Below is a small trained network, with its code and all its weights. Each question gives an input and a target symbol and asks what happens when units are switched off, that is, made to give their printed mean instead of their output.

import numpy as np


def w(rows, s, z=0):
    codes = np.array(rows[::2]) - 128.0
    scale = np.full(codes.shape[1], s)
    scale[-1] = z or s
    return codes * scale


def norm(h):
    return h / np.sqrt((h * h).mean(-1, keepdims=True) + 1e-5)


def f(y):
    return np.maximum(y, 0)


def softmax(a):
    e = np.exp(a - a.max(-1, keepdims=True))
    return e / e.sum(-1, keepdims=True)


def log_softmax(a):
    a = a - a.max(-1, keepdims=True)
    return a - np.log(np.exp(a).sum(-1, keepdims=True))


def net(x, mask):
    ids = ['ΓΛΦΨΩαηπτ'.index(c) for c in x.split()]
    T = len(ids)
    res = E[ids] + P[:T]
    u = 0
    for l in range(2):
        r = norm(res)
        for j in range(2):
            rows = slice(3 * j, 3 * j + 3)
            q, k, v = (r @ M[l][rows].T for M in (Q, K, V))
            z = softmax(np.where(np.tri(T) > 0, q @ k.T / 3**0.5, -1e9)) @ v
            o = O[l][rows]
            res = res + np.where(mask[u + j], z, o[:, -1]) @ o[:, :-1]
        u += 2
        y = f(norm(res) @ A[l][:, :-1].T + A[l][:, -1])
        res = res + np.where(mask[u : u + 4], y, B[l][:, -1]) @ B[l][:, :-1]
        u += 4
    return log_softmax(norm(res)[-1] @ U[:, :-1].T + U[:, -1])


Q, K, V, O, A, B = {}, {}, {}, {}, {}, {}
E = w([
[90,194,95,113,119,98,87,32],'Γ',
[110,114,146,140,142,108,107,67],'Λ',
[83,184,128,171,169,64,56,132],'Φ',
[69,165,109,206,154,186,85,18],'Ψ',
[108,129,122,90,114,197,104,2],'Ω',
[117,110,185,84,159,84,62,146],'α',
[185,87,46,121,156,181,39,106],'η',
[121,159,81,65,179,155,122,116],'π',
[176,150,177,105,169,81,141,147],'τ',
],0.019)
P = w([
[160,85,104,137,92,132,176,114],'0',
[127,224,157,249,197,133,94,168],'1',
[108,169,153,186,180,143,115,107],'2',
[126,176,161,154,153,121,96,117],'3',
[113,137,151,140,140,114,126,127],'4',
[120,149,132,112,93,79,130,138],'5',
[109,116,137,128,116,97,142,109],'6',
[72,122,117,120,111,79,129,85],'7',
],0.011)
Q[0] = w([
[95,56,102,148,68,164,254,165],'L0H1',
[84,120,100,130,110,78,140,212],'L0H1',
[117,149,105,121,125,50,116,160],'L0H1',
[69,147,172,139,134,127,170,124],'L0H2',
[162,165,136,123,189,158,95,101],'L0H2',
[101,136,144,170,152,71,65,62],'L0H2',
],0.0085)
K[0] = w([
[64,148,206,97,167,134,207,122],'L0H1',
[194,255,148,199,159,101,190,32],'L0H1',
[156,27,156,75,156,104,154,197],'L0H1',
[114,45,93,203,119,84,167,73],'L0H2',
[26,152,172,68,153,46,244,171],'L0H2',
[179,139,99,59,51,82,253,137],'L0H2',
],0.0072)
V[0] = w([
[2,139,224,113,121,127,190,146],'L0H1',
[121,239,209,189,123,212,197,138],'L0H1',
[28,133,92,109,78,136,236,77],'L0H1',
[139,162,205,54,103,134,176,133],'L0H2',
[166,204,109,130,213,93,116,124],'L0H2',
[209,97,167,216,156,32,244,60],'L0H2',
],0.0085)
O[0] = w([
[59,150,195,155,149,88,16,167,3],'L0H1',
[109,179,50,91,115,92,119,149,84],'L0H1',
[120,173,154,150,115,6,138,195,90],'L0H1',
[126,190,130,53,133,152,178,141,160],'L0H2',
[110,175,96,46,190,87,82,224,230],'L0H2',
[211,94,118,67,113,90,137,92,213],'L0H2',
],0.011,0.0053)
A[0] = w([
[142,32,83,146,123,233,139,135,38],'L0N1',
[82,208,165,253,72,130,144,127,166],'L0N2',
[105,148,152,141,147,119,109,51,177],'L0N3',
[58,155,106,102,94,238,202,216,3],'L0N4',
],0.008,0.0019)
B[0] = w([
[8,103,143,132,129,87,108,22,207],'L0N1',
[133,122,82,85,101,224,119,183,216],'L0N2',
[112,190,149,80,160,126,74,249,254],'L0N3',
[103,51,124,164,170,105,178,211,149],'L0N4',
],0.012,0.0054)
Q[1] = w([
[155,75,130,202,87,120,164,88],'L1H1',
[152,92,78,71,235,162,92,81],'L1H1',
[102,165,115,67,153,73,10,140],'L1H1',
[136,164,75,18,218,94,20,173],'L1H2',
[109,118,170,141,81,79,128,188],'L1H2',
[188,170,175,193,81,62,18,201],'L1H2',
],0.011)
K[1] = w([
[131,164,141,28,144,179,111,183],'L1H1',
[82,60,45,128,126,120,132,71],'L1H1',
[158,88,141,210,49,147,243,89],'L1H1',
[153,29,78,244,21,80,213,83],'L1H2',
[155,195,136,216,102,110,43,153],'L1H2',
[126,233,169,254,48,96,29,173],'L1H2',
],0.0087)
V[1] = w([
[124,80,103,111,209,76,133,174],'L1H1',
[104,132,131,70,92,107,247,98],'L1H1',
[105,160,69,110,86,91,153,135],'L1H1',
[62,108,110,122,196,156,141,190],'L1H2',
[143,119,136,83,104,219,145,121],'L1H2',
[93,119,81,186,68,153,121,140],'L1H2',
],0.014)
O[1] = w([
[139,48,66,142,211,130,147,128,58],'L1H1',
[87,120,193,119,124,130,235,129,228],'L1H1',
[55,223,69,120,193,154,234,95,169],'L1H1',
[2,46,100,79,165,154,148,222,88],'L1H2',
[109,132,154,70,3,178,176,155,247],'L1H2',
[30,200,47,176,34,90,136,93,125],'L1H2',
],0.011,0.012)
A[1] = w([
[187,107,199,135,130,176,219,121,84],'L1N1',
[90,233,171,183,175,133,196,113,5],'L1N2',
[255,153,177,145,63,64,42,51,229],'L1N3',
[55,144,115,89,131,151,125,199,188],'L1N4',
],0.0093,0.0013)
B[1] = w([
[124,159,2,26,50,95,66,131,254],'L1N1',
[166,184,251,50,214,227,108,76,238],'L1N2',
[48,38,116,253,105,44,185,186,209],'L1N3',
[125,103,185,111,35,51,252,93,222],'L1N4',
],0.0098,0.0063)
U = w([
[141,161,133,150,206,138,141,91,109],'Γ',
[156,90,141,196,104,38,137,136,207],'Λ',
[145,108,57,122,139,127,18,191,253],'Φ',
[87,164,2,118,80,55,89,168,46],'Ψ',
[96,167,176,134,37,121,171,168,96],'Ω',
[117,65,217,109,107,137,37,191,149],'α',
[136,78,67,171,92,177,130,72,143],'η',
[74,63,97,143,140,120,200,222,145],'π',
[226,100,94,25,107,125,127,193,22],'τ',
],0.0086,0.0028)

Each question gives the input, a string of symbols that net reads in full, and the target symbol t.
The units are the heads (3 rows each of Q, K, V and O) and the neurons (one row each of A and B). Each row of codes is followed by its name. A weight is (code - 128) times the scale printed after its matrix; where a second scale follows, it is the last column's (O, A, B and U).
mask holds one flag per unit, layer by layer, with each layer's heads first. A switched-off unit (its flag False) gives its mean, the last column of its rows in O or B, instead of its output. The means were averaged over made-up inputs and are rounded, as every weight is.
A unit's drop is (log p(t) with every unit on - log p(t) with that unit switched off) / (log p(t) with every unit on - log p(t) with every unit switched off).
The circuit of an input: a set's keep is (log p(t) with only the set's units on - log p(t) with every unit switched off) / (log p(t) with every unit on - log p(t) with every unit switched off). Starting from all 12 units, units are removed one at a time, each time the one whose removal leaves the highest keep (on an exact tie, the one counted first), for as long as the keep stays at least 0.8.
units of the circuit, in order: the units of the circuit, biggest drop first
most important unit: the unit with the biggest drop
k most important neurons: the k neurons with the biggest drops, biggest first
k most important neurons of layer l: the k neurons of layer l with the biggest drops, biggest first
which heads matter: for each layer, one digit per head in row order, 1 if its drop is at least 0.15 and else 0, layers parted by /
input Λ Ω τ Ω α, target Λ: which heads matter -> 01 / 01
input α Ω Λ Ω α Ψ, target α: units of the circuit, in order -> L0H1, L1H1
input τ τ Φ Ω Ω Λ, target τ: units of the circuit, in order -> L1H2, L0H2
input Λ Φ Φ η Γ Λ, target η: units of the circuit, in order -> L0H1, L1H1
input τ Λ α Φ τ, target τ: which heads matter -> 00 / 00
input π τ Ω Γ τ π Λ, target π: most important unit -> L0H2
input Γ η α Ω Γ π Λ Γ, target π: which heads matter -> 11 / 01
input Γ τ Ω Φ τ π Ω τ, target Γ: units of the circuit, in order -> L0H1, L1H2
input τ Ω Γ τ Ω Γ π Φ, target τ: which heads matter -> 00 / 01
input Φ Ω Γ Ω Ω π Ω τ, target Φ: units of the circuit, in order -> L1H1, L0H2, L0H1
input Γ Γ π, target Γ: units of the circuit, in order -> L1H2, L0H1
input Φ Γ Ω Φ τ Ω Ω, target Φ: which heads matter -> 11 / 10
input Ω η Γ Φ, target η: which heads matter -> 10 / 00
input η Ω Γ Ω Λ Φ τ, target τ: units of the circuit, in order -> L0H1, L1N1, L1H2
input Γ Φ Ω τ, target Γ: which heads matter -> 10 / 11
input Ψ η Γ Γ, target η: units of the circuit, in order -> L0H1
input Λ Ω π Ω, target Λ: units of the circuit, in order -> L0H2, L1H2, L1N3, L0H1
input Λ Φ Ψ Ω, target Λ: units of the circuit, in order -> L0H2, L1N3, L1H2, L0H1
input Ω π π Ω η τ Ω, target τ: 2 most important neurons of layer 1 -> L1N1, L1N3
input τ α Ω Λ η, target η: 2 most important neurons -> L0N1, L0N3
input Γ α Φ, target Γ: units of the circuit, in order -> L1H2, L0H1
